Each row was made from one path, in order. Every step used is in the known rows, and no mark comes twice. Write each row's path.
Known rows:
p/s/f/q/e/c/v/t: 29,-198,206,-198,-183,-106,281,-255,-85,-340,69,-260,341,254,84,134,-74,-45,-128,-52,134,-279,-4,35,-160,42,131,70,-51,108,-206,-185,-254,47,83,160,3,-28,65,342,-226,-264,45,-92,68,62,-95,179,138
j/v/t/c: 47,-33,162,48,-30,166,-84,15,-168,-9,-127,-62,106,77,-41,-4,79,-61,-157,57,319,-166,31,189,75,127,12,-28,-157,138,-35,51,-178,-56,110,141,7,60,14,244,-182,-26,9,-212,-100,174,-121,73,82
j/s/b/v/e/c: 201,-112,272,-90,-180,-26,56,-79,250,-179,-54,7,236,166,-113,118,-136,11,0,-134,292,-246,-2,115,-194,152,36,99,33,225,-132,-266,-156,-180,-55,371,-23,-49,37,220,-180,-260,62,-250,62,-11,-293,132,223
q/e/c/t: 5,-222,40,-112,-189,44,153,-231,-27,-189,-44,-233,232,125,154,132,-65,-58,-88,27,17,-42,132,170,-71,20,48,-33,-60,189,-120,-186,-186,-41,7,278,-183,86,85,107,-47,-262,-11,-149,-5,51,-168,14,163
j/f/t/c/q/e/v/b: 36,-131,199,-234,-74,101,28,-25,-37,-212,-280,-265,352,300,169,6,-1,-152,-377,170,382,-131,22,207,65,226,180,-163,-216,-18,53,-91,-264,-53,-179,340,-44,129,221,258,-67,-193,206,-80,-5,-5,-162,-62,128
c/q/f/t: 79,-128,-7,-98,25,54,40,-13,70,-178,-96,-244,295,68,153,67,-182,180,-138,264,152,-43,79,43,50,72,-41,-214,-124,-92,-109,6,-94,44,224,44,46,64,283,-46,-180,-103,49,184,5,-93,-159,83,57
v/e/q/p/s/f/c: 135,-198,215,-156,-8,-258,114,-92,42,-203,17,-66,287,149,-132,137,-291,48,52,26,121,0,94,25,-90,45,115,168,-59,99,-247,-163,-235,-42,47,204,-16,-28,-140,317,-214,-489,179,-206,-32,44,-226,32,-89
p/x/s/b/e/v/t/c: 61,5,301,-9,-69,78,48,70,-123,-116,-114,-69,184,230,-78,122,207,-142,34,-30,377,-95,-26,137,-119,273,-50,-34,-49,132,-185,-170,-319,62,44,299,-292,-45,-47,414,-247,-232,-59,-249,92,280,3,180,113
s/b/v/t/e: 170,-100,169,-87,-81,77,-125,-81,-102,-229,37,46,46,-70,117,104,77,97,-15,43,259,-288,135,194,-11,83,15,25,-88,74,-68,0,-58,-73,166,132,-45,19,93,271,-236,23,2,-123,160,-46,-39,169,188
s/j/p/x/b/e/v/t: -164,-77,296,-94,-162,72,-53,-3,-40,-235,-154,-86,234,292,-30,135,338,-177,232,8,204,-359,97,157,-99,114,-24,-84,-184,146,-276,-355,-285,71,18,369,-229,50,-9,240,-291,-291,-68,-136,35,252,-96,58,66
t/e/v/b: 84,-2,161,-258,-188,46,-31,3,-107,-171,-142,-160,202,20,13,81,-64,-55,-112,15,257,-188,87,160,-95,68,86,-72,-233,105,32,-3,-115,-151,-65,157,-28,-32,85,15,-40,-110,-18,-157,105,-116,34,-53,162
p/x/s/v/b/e/q/f/c: 93,123,211,-204,-84,15,-39,61,30,-267,-173,-123,273,108,-99,273,-175,80,-61,-71,145,-132,-13,-37,-221,151,-115,-162,-264,-26,-70,-141,-337,160,63,243,-298,-91,144,226,-233,-406,84,-198,69,-38,-50,-92,203
p/q/f/c/v/t: 55,-76,77,-147,-59,21,65,-67,35,-30,-130,-172,296,-5,105,76,-164,298,-84,151,46,-26,132,180,319,-35,42,-95,-124,-149,-167,0,-76,119,175,52,-54,5,59,117,-108,-211,65,10,116,-78,-86,166,-64
e/q/p/s/f/c: 63,-202,177,-122,92,-258,100,-47,10,-56,98,-129,217,184,-83,126,-305,67,64,79,85,34,72,8,-68,-2,141,60,-89,21,-243,-205,-349,-35,106,190,-8,-31,-161,318,-144,-397,141,-167,-71,82,-174,54,-165
c/t/e/q/f: 157,-166,-1,-187,-116,180,-12,-105,-173,-206,64,-162,235,33,113,144,-317,127,-119,167,80,100,172,163,35,100,-11,-200,-62,15,-50,-100,-282,-80,98,119,51,-24,242,100,-250,-292,-25,85,186,-140,-84,127,115
v/b/e/q/p/s: 51,-135,37,-152,10,23,-165,-84,88,-266,50,-140,148,129,-130,174,-43,-182,-115,-66,105,-120,111,-67,-209,20,126,122,-161,152,-190,-112,-189,-77,-1,192,-68,-84,89,260,-6,-436,54,-121,123,-93,-131,48,-91
v/e/q/f: 158,-88,101,-162,-89,133,19,-3,35,-253,-34,-18,252,54,-90,48,-261,130,2,165,123,-8,-26,110,-65,237,-125,-27,-57,44,-65,-42,-99,-26,88,41,39,-30,227,45,-230,-378,30,58,32,-70,-170,119,155
q/f/c/t/e/v/b: 108,-100,172,-318,-211,22,43,-83,-106,-126,-198,-247,406,103,55,186,-267,134,-249,65,147,-93,271,293,140,21,111,-295,-239,-57,38,-64,-166,-26,-66,343,-28,-8,143,25,-158,-242,42,-240,56,-114,19,-77,159
s/v/t/c/q: 155,-25,82,22,37,95,84,-61,-204,-178,-129,-102,-53,32,143,-23,144,-4,-161,175,318,-63,115,27,41,98,84,-35,-161,20,-167,-56,-124,55,139,61,2,66,87,223,-71,-56,-45,-31,146,3,-62,151,12
x/s/f/c/q: 192,-69,245,-13,92,-111,224,-65,31,-19,-202,-243,205,13,106,70,-367,57,25,131,308,-70,10,-75,-101,137,50,-131,-167,-80,-214,-159,-201,-21,142,23,-114,24,-77,95,-117,-89,118,-87,-103,47,-71,-29,-61
j/p/q/f/c/t: 54,-142,-39,-146,-84,-105,14,-57,86,-24,-151,-178,315,104,74,75,-231,195,-96,169,156,50,206,204,318,42,109,-201,-106,-71,-230,-169,-146,17,111,249,26,78,-21,116,-117,-167,134,76,41,1,-228,-23,-116
s/v/b/e/q/p/x: 38,26,-8,-234,3,-21,-139,-13,84,-355,11,-73,-23,158,-27,236,123,-136,-10,-40,59,-117,50,-10,-192,-92,-5,107,-229,164,-119,-78,-340,96,-1,377,-215,16,83,197,-48,-451,120,-130,261,-73,-183,-63,102
v/e/q/p/x/s/j/f/c: -35,-51,250,-110,-1,-229,11,38,65,-254,-87,-67,354,98,-182,166,-193,7,263,-8,33,-66,-33,69,-62,188,-37,-10,-139,18,-282,-280,-445,-6,41,321,-234,-16,-172,304,-296,-616,335,-267,-120,202,-204,-188,65
v/t/c/q/s/j/p: -12,-251,-19,62,23,136,69,-2,-172,-224,2,-49,103,-43,-28,6,341,-177,6,141,181,-108,114,-197,99,275,70,-19,-83,-4,-371,-324,-208,-9,156,197,206,71,-62,294,-169,-310,134,28,-35,132,-144,44,-96
b/e/c/q/f: 195,-170,106,-129,43,158,166,-92,-12,-183,-16,-258,250,209,-12,88,-217,-10,-299,220,62,19,31,-29,-3,245,-20,-94,-113,56,-60,-180,17,53,-23,201,-126,-200,388,44,-121,-374,16,69,114,-93,-198,88,10
b/v/t/c: 78,-11,283,70,-49,150,-69,33,-118,-27,2,10,1,86,-11,-15,49,-100,-153,135,245,-135,102,144,104,203,119,23,-176,121,-27,83,-60,7,159,90,-44,89,147,313,-167,21,-12,-169,29,60,-160,160,21
s/p/x/b/e/c: -64,29,276,-20,-93,23,224,-87,-66,-48,-102,-207,277,219,-8,298,91,-203,45,-34,66,-182,-20,55,-163,137,-35,23,-209,492,-255,-254,-195,-42,-83,254,-324,-71,67,265,-85,-283,-98,-139,132,62,-184,-131,110
x/v/b/e/q: 193,-135,233,-159,-62,191,-145,-94,35,-204,-182,-173,147,76,-23,57,-119,-159,-87,9,255,-104,2,7,-148,119,30,-6,-231,32,37,66,-190,-12,7,43,-165,-73,160,27,-54,-294,-28,-87,128,-152,-125,-25,20
b/e/q/p/x: -9,-97,-8,-61,65,-17,-100,-14,95,-178,172,-95,3,134,-76,121,35,-133,105,80,-48,78,-19,67,-66,15,-22,110,-117,171,-215,-49,-318,82,38,311,-267,-25,78,149,-111,-488,142,13,168,33,-201,24,-20
j/q/e/v: 89,-74,-26,-173,-133,21,-127,-57,68,-154,-106,-15,212,171,5,-106,-66,1,125,15,151,-86,-160,231,-140,74,141,-105,-74,-64,-16,-84,-328,44,-127,259,-85,-101,40,9,-38,-285,105,-81,43,103,-38,157,230
t/c/q/s: 152,-105,-13,111,67,132,135,-6,-121,-51,73,-104,67,-31,-8,39,60,-138,-37,173,232,123,10,-101,18,232,90,-15,-90,69,-276,-110,-157,-51,56,103,98,1,29,121,69,-215,87,21,51,-43,-89,1,-36
b/v/e/q/p/x/s/j/f: 68,57,245,-143,-75,-144,-181,108,98,-381,35,71,268,263,-113,184,-255,-124,215,-1,89,-200,-30,33,-146,227,29,-6,-101,63,-188,-235,-466,-30,56,330,-154,-17,-7,348,-376,-466,272,-275,121,147,-330,-51,125
j/p/x/v: 90,74,46,-55,-194,-138,-66,147,-3,-105,-129,-86,227,175,-44,-17,-7,-59,253,70,172,-88,-42,160,30,78,-9,10,-150,184,-190,39,-278,54,172,174,-66,25,-150,-114,-184,-33,5,-23,28,165,-300,-190,54
s/v/e/q/f: 215,-18,67,-218,-93,47,-13,8,-36,-380,-68,49,183,133,-44,83,-221,156,8,146,181,-50,-8,80,-164,124,-111,-51,-116,0,-64,-106,-174,38,95,98,58,-65,199,100,-211,-347,-28,-42,157,-81,-168,144,246
f/c/v/e/q: 111,-205,269,-28,-84,4,55,-234,236,-84,-118,-83,200,20,-29,75,-222,111,19,-11,159,-30,42,91,106,-59,2,-9,-191,-5,-158,-29,-243,55,-53,154,-115,63,29,-37,-74,-400,132,-77,121,-140,-111,82,12
x/b/v/e/c/q/s: 220,-51,288,49,-156,103,199,-153,19,-274,7,-98,261,117,49,202,-128,-106,-27,-11,257,-188,45,29,-89,313,144,49,-20,218,-263,-251,-104,-38,-90,180,-54,81,178,62,-21,-200,78,-235,185,-148,-189,-41,169
f/t/c/v: 16,-155,248,-8,-30,83,67,-43,28,45,-84,-190,216,171,43,78,-27,-78,-173,122,289,20,93,54,113,-85,67,-48,-236,98,-68,57,-266,2,93,163,19,119,80,114,-22,-93,-14,-41,62,-60,-206,125,-21
v/t/c/q: 100,-93,112,79,43,182,117,-68,-132,-50,-100,-171,16,-51,96,-60,109,-27,-170,195,260,-26,96,55,140,211,69,-15,-102,70,-168,11,-49,-8,136,9,-16,100,109,169,-88,-91,13,73,19,14,-68,123,-82
f/t/e/q/p/s/j/v: -63,-310,57,-212,-77,-213,-261,-48,-87,-340,122,-142,361,87,-19,198,-70,30,-76,-71,146,-173,141,-43,-161,-149,110,-119,-70,-24,-180,-178,-523,-165,89,297,39,-87,-46,332,-360,-446,125,-201,71,-3,-114,72,3
b/e/q/s/f: 134,-224,69,-49,82,210,5,-90,-57,-232,129,-35,97,148,-33,207,-109,-215,94,98,118,56,-24,-190,-241,176,-33,85,-124,75,-132,-250,-270,-15,96,96,4,-100,125,322,-134,-392,77,-1,117,-16,-170,126,58
b/v/e/c/q/p/x/s/f/t: 145,12,281,-174,-134,-264,209,21,123,-389,-47,-234,377,313,126,255,-331,-83,-146,-5,151,-156,64,-60,-55,169,122,108,20,209,-151,-107,-351,95,116,339,-198,157,97,223,-415,-234,274,-247,189,60,-448,-56,93

Which path is each row?
120,-214,213,-177,116,193,-24,-81,67,-78,33,-157,25,206,-114,92,-13,-308,-324,73,201,34,60,3,50,-8,147,124,-247,126,-63,-31,-328,3,-185,399,-46,7,138,213,116,-543,125,-151,227,-164,-230,105,-148
t/c/v/b/e/q/p
-13,-263,33,-227,-68,-128,11,-73,94,-78,-151,-149,346,77,53,127,-134,196,-29,164,115,-39,260,47,239,-11,66,-283,-114,-183,-237,-312,-183,-23,122,318,24,27,-75,193,-199,-363,135,61,-17,6,-207,-3,-175
s/j/p/q/f/c/t
-9,-299,173,-64,63,44,-235,-56,-159,-239,105,-38,161,218,-194,105,149,-213,-182,-24,172,-143,120,-71,-95,67,117,5,-77,33,-199,-235,-390,-54,8,367,-53,-167,-6,587,-313,-611,67,-295,44,173,-147,233,-158
b/e/q/p/s/j/v/t/c
260,-270,275,-150,-83,18,-31,-228,260,-195,-56,45,267,162,47,224,-333,288,-80,50,239,-117,178,230,131,88,-24,-212,-27,-133,-72,-146,-240,51,9,373,-50,99,167,179,-307,-389,158,-151,139,-110,-183,169,122
s/b/v/e/q/f/c/t
152,-14,122,-39,0,-263,1,-15,-25,-235,60,-107,110,-123,130,133,6,159,39,-15,153,-192,108,190,107,92,113,-17,-8,-26,-356,-49,-306,100,129,360,-281,82,-107,237,-289,-180,281,-258,169,50,-23,-31,67
f/c/q/p/x/s/b/v/t/e
91,72,410,-32,-358,61,155,-188,95,-183,-109,-136,320,278,108,352,-144,-35,9,-123,204,-231,208,253,-18,101,62,-1,-39,416,-133,-148,-213,-18,-44,324,-282,214,125,94,-209,-135,-23,-272,194,-31,-289,-83,202
p/x/b/v/e/c/t
208,-228,111,-163,38,-71,97,-139,-99,-306,147,-140,52,27,159,82,4,70,-242,84,121,-185,146,165,146,132,168,92,42,76,-166,-144,-160,-8,16,360,-66,26,127,232,-174,-230,172,-184,265,-70,-149,132,46
s/b/v/t/e/c/q/p
49,-160,276,-248,-57,263,69,9,63,-67,-113,-216,350,192,10,158,-190,47,-381,115,262,-27,70,20,135,83,0,-145,-190,-3,98,24,-370,15,35,180,142,141,283,141,-133,-321,51,21,68,-207,-218,131,15
e/q/f/t/c/v/b
77,-181,89,-57,11,263,8,-124,-16,-117,-13,-62,155,121,-74,250,102,-402,-212,-59,144,-49,5,-263,-37,97,93,30,-297,211,-196,-186,-387,-42,-166,271,98,-86,105,370,50,-520,74,-120,351,-176,-152,52,-5
t/c/v/b/e/q/s/p
106,-124,251,-111,-87,81,-99,-21,-157,-170,89,-37,181,-56,16,33,-250,236,-182,147,21,-82,110,234,197,238,64,-133,-140,-114,19,33,-156,88,133,107,-95,-34,300,255,-404,-231,129,-104,82,-99,-37,147,122
b/v/t/e/q/f/c
114,-123,441,-124,-49,-122,38,-72,-260,-180,141,-102,229,130,50,175,-239,53,-34,32,195,-185,192,236,-31,121,296,93,-70,103,-221,-187,-343,-44,64,182,-85,50,-21,525,-303,-227,80,-358,80,-4,-103,108,-46
x/b/v/t/e/q/p/s/f/c
123,48,-205,0,-210,-56,26,-10,-360,-355,-40,-142,265,-164,209,146,192,-82,189,14,-55,-77,46,-43,58,135,61,9,-72,181,-390,13,-287,50,199,22,-22,-105,-79,126,-311,-183,37,-31,366,7,-54,-166,176
c/q/s/p/x/v/t/e
287,-124,159,-208,-164,25,94,-86,-172,-350,105,-112,375,136,111,197,-177,256,-301,38,174,-245,189,54,36,281,91,-87,103,45,-118,-226,-67,-46,95,185,42,-176,264,319,-397,-180,-15,-75,260,-109,-98,230,91
p/s/b/v/t/e/c/q/f
141,-44,-14,-43,-126,-19,35,-82,-269,-344,-53,-77,106,64,151,-3,223,-22,-149,84,263,-118,130,19,-155,87,158,17,-61,49,-284,-137,-137,30,85,132,-52,-31,29,399,-123,-183,-70,-96,133,49,-34,182,60
p/s/v/t/c/q/e
31,-233,6,-116,-73,-26,-27,-181,-207,-188,-32,-147,368,-72,119,298,-72,36,57,46,81,68,286,0,143,28,161,-157,-154,-90,-241,-353,-236,-171,52,209,-22,-111,-112,425,-107,-370,228,-86,122,-85,-54,-145,0
p/q/s/j/f/c/t/e
